Below are the code and all the weights of a small trained network. Each question names an input and a class and asks about switching units off, where a switched-off unit gives its printed mean instead of its output.

import numpy as np


def w(rows, s, z=0):
    codes = np.array(rows[::2]) - 128.0
    scale = np.full(codes.shape[1], s)
    scale[-1] = z or s
    return codes * scale


def norm(h):
    return h / np.sqrt((h * h).mean(-1, keepdims=True) + 1e-5)


def f(y):
    return np.maximum(y, 0)


def log_softmax(a):
    a = a - a.max(-1, keepdims=True)
    return a - np.log(np.exp(a).sum(-1, keepdims=True))


def net(x, mask):
    res = np.array(x, float).reshape(1, 7) / 4 @ E
    u = 0
    for l in range(3):
        y = f(norm(res) @ A[l][:, :-1].T + A[l][:, -1])
        res = res + np.where(mask[u : u + 16], y, B[l][:, -1]) @ B[l][:, :-1]
        u += 16
    return log_softmax(norm(res)[-1] @ U[:, :-1].T + U[:, -1])


A, B = {}, {}
E = w([
[248,94,194,163,107,181,76],'x0',
[129,128,127,127,126,129,129],'x1',
[106,82,164,176,158,159,209],'x2',
[134,147,175,94,199,96,116],'x3',
[91,116,116,174,161,157,73],'x4',
[128,126,128,128,128,126,129],'x5',
[101,97,150,68,109,187,120],'x6',
],0.012)
A[0] = w([
[101,132,131,186,164,132,78,88],'L0N0',
[154,103,71,190,19,197,145,72],'L0N1',
[97,117,112,185,152,195,47,73],'L0N2',
[190,138,119,242,156,72,137,49],'L0N3',
[169,132,163,140,118,138,100,23],'L0N4',
[113,85,178,49,118,252,97,38],'L0N5',
[118,135,166,137,198,127,91,62],'L0N6',
[147,87,191,216,183,192,231,3],'L0N7',
[177,135,138,74,116,104,171,58],'L0N8',
[198,145,101,95,107,99,18,63],'L0N9',
[211,136,159,96,71,119,206,89],'L0N10',
[179,137,114,192,151,74,106,37],'L0N11',
[176,121,164,155,128,140,101,20],'L0N12',
[178,126,212,78,241,124,113,50],'L0N13',
[100,115,139,180,160,169,71,65],'L0N14',
[198,91,173,173,115,167,116,33],'L0N15',
],0.016,0.0062)
B[0] = w([
[159,100,144,88,134,94,175,179],'L0N0',
[130,186,180,222,167,43,77,233],'L0N1',
[209,75,96,101,141,62,170,205],'L0N2',
[147,227,118,96,95,161,199,213],'L0N3',
[125,109,104,138,166,181,120,164],'L0N4',
[141,248,128,77,90,160,195,248],'L0N5',
[152,131,114,162,127,54,121,179],'L0N6',
[44,56,234,77,20,147,75,255],'L0N7',
[181,90,108,143,120,77,165,171],'L0N8',
[85,63,135,112,34,147,64,231],'L0N9',
[203,71,113,86,159,76,182,208],'L0N10',
[146,208,125,94,107,140,159,181],'L0N11',
[136,114,96,143,170,191,116,174],'L0N12',
[135,168,172,251,143,77,105,253],'L0N13',
[175,84,145,95,153,77,150,183],'L0N14',
[117,93,91,160,198,214,131,220],'L0N15',
],0.028,0.0088)
A[1] = w([
[117,85,92,106,61,129,73,123],'L1N0',
[166,70,116,94,170,106,172,64],'L1N1',
[7,112,33,123,226,106,158,126],'L1N2',
[161,132,91,161,87,112,111,117],'L1N3',
[104,132,69,72,91,121,15,88],'L1N4',
[94,86,92,147,116,137,136,54],'L1N5',
[174,106,148,127,152,146,139,75],'L1N6',
[167,112,119,170,191,234,96,4],'L1N7',
[144,121,126,152,134,190,126,74],'L1N8',
[134,71,137,121,147,123,104,88],'L1N9',
[149,178,127,114,97,160,161,48],'L1N10',
[14,96,118,134,148,126,185,136],'L1N11',
[131,145,106,101,106,120,64,76],'L1N12',
[131,241,125,67,111,176,172,61],'L1N13',
[77,150,93,139,166,100,146,125],'L1N14',
[115,171,152,228,157,58,74,25],'L1N15',
],0.02,0.0033)
B[1] = w([
[159,90,230,98,118,158,137,186],'L1N0',
[156,112,99,103,144,66,120,178],'L1N1',
[169,90,57,101,206,204,10,178],'L1N2',
[98,144,194,111,153,153,186,180],'L1N3',
[135,94,235,117,73,144,127,179],'L1N4',
[149,154,137,136,157,148,145,139],'L1N5',
[100,119,72,91,135,91,78,164],'L1N6',
[123,116,90,73,186,181,22,161],'L1N7',
[139,140,105,103,158,164,110,149],'L1N8',
[153,146,102,101,67,140,135,154],'L1N9',
[143,181,99,125,109,149,156,182],'L1N10',
[173,96,185,96,125,184,28,180],'L1N11',
[90,117,158,111,104,131,135,155],'L1N12',
[156,251,88,149,65,148,118,222],'L1N13',
[159,137,131,98,144,156,48,166],'L1N14',
[87,143,137,242,203,123,169,246],'L1N15',
],0.03,0.013)
A[2] = w([
[164,103,127,91,145,62,144,91],'L2N0',
[145,111,62,118,93,87,149,51],'L2N1',
[81,90,72,88,157,193,125,35],'L2N2',
[6,74,160,109,62,164,137,27],'L2N3',
[60,100,110,190,175,121,183,52],'L2N4',
[117,103,98,181,130,145,168,74],'L2N5',
[120,98,62,131,114,150,94,68],'L2N6',
[97,100,81,187,132,145,163,85],'L2N7',
[81,134,62,138,69,143,153,137],'L2N8',
[129,57,73,90,131,55,194,4],'L2N9',
[135,167,98,152,125,164,196,86],'L2N10',
[127,120,117,141,111,137,135,84],'L2N11',
[65,112,110,176,141,123,155,66],'L2N12',
[226,168,154,173,113,124,73,138],'L2N13',
[75,110,65,134,119,143,149,63],'L2N14',
[118,107,132,130,125,115,160,30],'L2N15',
],0.02,0.0037)
B[2] = w([
[150,80,62,170,118,124,175,169],'L2N0',
[179,137,105,138,68,108,151,149],'L2N1',
[175,139,101,117,166,175,89,157],'L2N2',
[155,98,237,162,42,143,147,195],'L2N3',
[183,148,105,218,148,94,63,181],'L2N4',
[159,122,164,148,150,121,133,148],'L2N5',
[170,99,132,119,172,162,114,151],'L2N6',
[145,137,197,135,153,99,93,150],'L2N7',
[174,171,126,165,136,116,119,147],'L2N8',
[253,100,73,142,117,124,167,155],'L2N9',
[110,191,122,120,78,116,83,185],'L2N10',
[131,133,119,136,116,122,121,128],'L2N11',
[154,150,125,175,164,113,106,160],'L2N12',
[46,104,88,105,148,120,154,253],'L2N13',
[159,130,146,131,112,158,123,128],'L2N14',
[128,126,117,107,140,126,126,133],'L2N15',
],0.032,0.013)
U = w([
[85,65,238,106,41,146,124,98],'0',
[116,102,71,76,190,214,39,89],'1',
[163,149,139,144,119,117,128,248],'2',
[78,244,96,100,75,130,162,89],'3',
[75,130,146,228,197,68,130,84],'4',
[177,61,76,76,123,38,196,80],'5',
[147,131,137,135,119,124,115,197],'6',
],0.011)

Each question gives the input, the list of numbers given to net, and the class t.
The units are the neurons (one row each of A and B). Each row of codes is followed by its name. A weight is (code - 128) times the scale printed after its matrix; where a second scale follows, it is the last column's (A, B and U).
mask holds one flag per neuron, layer by layer. A switched-off neuron (its flag False) gives its mean, the last column of its row in B, instead of its output. The means were averaged over made-up inputs and are rounded, as every weight is.
A unit's drop is (log p(t) with every unit on - log p(t) with that unit switched off) / (log p(t) with every unit on - log p(t) with every unit switched off).
The circuit of an input: a set's keep is (log p(t) with only the set's units on - log p(t) with every unit switched off) / (log p(t) with every unit on - log p(t) with every unit switched off). Starting from the 12 units with the biggest drops (on a tie, the unit counted first), units are removed one at a time, each time the one whose removal leaves the highest keep (on an exact tie, the one counted first), for as long as the keep stays at least 0.8.
units of the circuit, in order: the units of the circuit, biggest drop first
most important unit: the unit with the biggest drop
k most important neurons: the k neurons with the biggest drops, biggest first
k most important neurons of layer l: the k neurons of layer l with the biggest drops, biggest first
input [7,-7,8,5,-4,-3,4], class 0: units of the circuit, in order	(L0N7)
input [3,-7,6,8,-8,7,2], class 4: units of the circuit, in order	(L0N13 L1N15)
input [-7,5,-2,8,-6,-5,0], class 4: units of the circuit, in order	(L0N5 L1N15)
input [6,5,-6,8,-6,-1,-7], class 4: 3 most important neurons	(L0N13 L0N5 L0N7)
input [-7,8,0,8,-1,6,1], class 4: units of the circuit, in order	(L1N15 L0N5)
input [-3,1,1,3,-8,-3,-8], class 3: units of the circuit, in order	(L0N3 L1N13)
input [8,-4,-2,1,7,8,-1], class 1: units of the circuit, in order	(L0N15 L1N7)
input [7,0,1,5,-2,-7,-6], class 1: units of the circuit, in order	(L0N15 L1N7)
input [1,-7,-5,-8,-8,3,-4], class 4: 3 most important neurons	(L0N1 L1N15 L0N2)
input [2,1,7,5,-2,-1,-6], class 0: 2 most important neurons	(L0N7 L0N5)
input [4,8,7,-3,8,-5,3], class 5: 3 most important neurons	(L0N2 L0N14 L0N9)
input [5,-1,-6,-8,-7,-3,-3], class 4: 2 most important neurons	(L0N1 L0N7)
input [-6,2,-7,-8,-5,2,-3], class 4: units of the circuit, in order	(L1N15 L0N5)
input [-1,2,-7,-2,8,5,5], class 5: 3 most important neurons	(L0N2 L0N7 L0N14)
input [4,-2,2,-8,3,-6,-2], class 4: most important unit	L0N1
input [3,6,-8,-7,-2,-7,3], class 0: units of the circuit, in order	(L0N9 L1N4)
input [-1,-8,-6,3,5,-5,8], class 3: 3 most important neurons	(L0N5 L0N7 L1N13)
input [-5,0,-2,5,7,-2,6], class 5: 3 most important neurons	(L0N3 L0N1 L0N2)
input [5,-4,3,5,-3,-5,-2], class 1: 2 most important neurons of layer 0	(L0N15 L0N12)
input [6,7,-8,-6,0,2,-6], class 0: 2 most important neurons	(L0N9 L0N13)
input [-8,-5,-7,-6,2,-1,-8], class 1: most important unit	L0N7
input [0,3,1,-8,-6,1,2], class 4: units of the circuit, in order	(L0N1 L1N15)
input [4,0,6,3,-8,6,-6], class 5: 2 most important neurons of layer 0	(L0N10 L0N5)
input [-3,6,8,2,8,-1,-2], class 0: 2 most important neurons of layer 0	(L0N7 L0N10)
input [2,-7,4,2,8,4,6], class 5: 2 most important neurons	(L0N2 L0N14)
input [-1,-2,-8,8,-4,7,7], class 0: 2 most important neurons of layer 0	(L0N9 L0N1)
input [-2,5,6,-4,-3,-6,-8], class 3: most important neuron of layer 0	(L0N3)
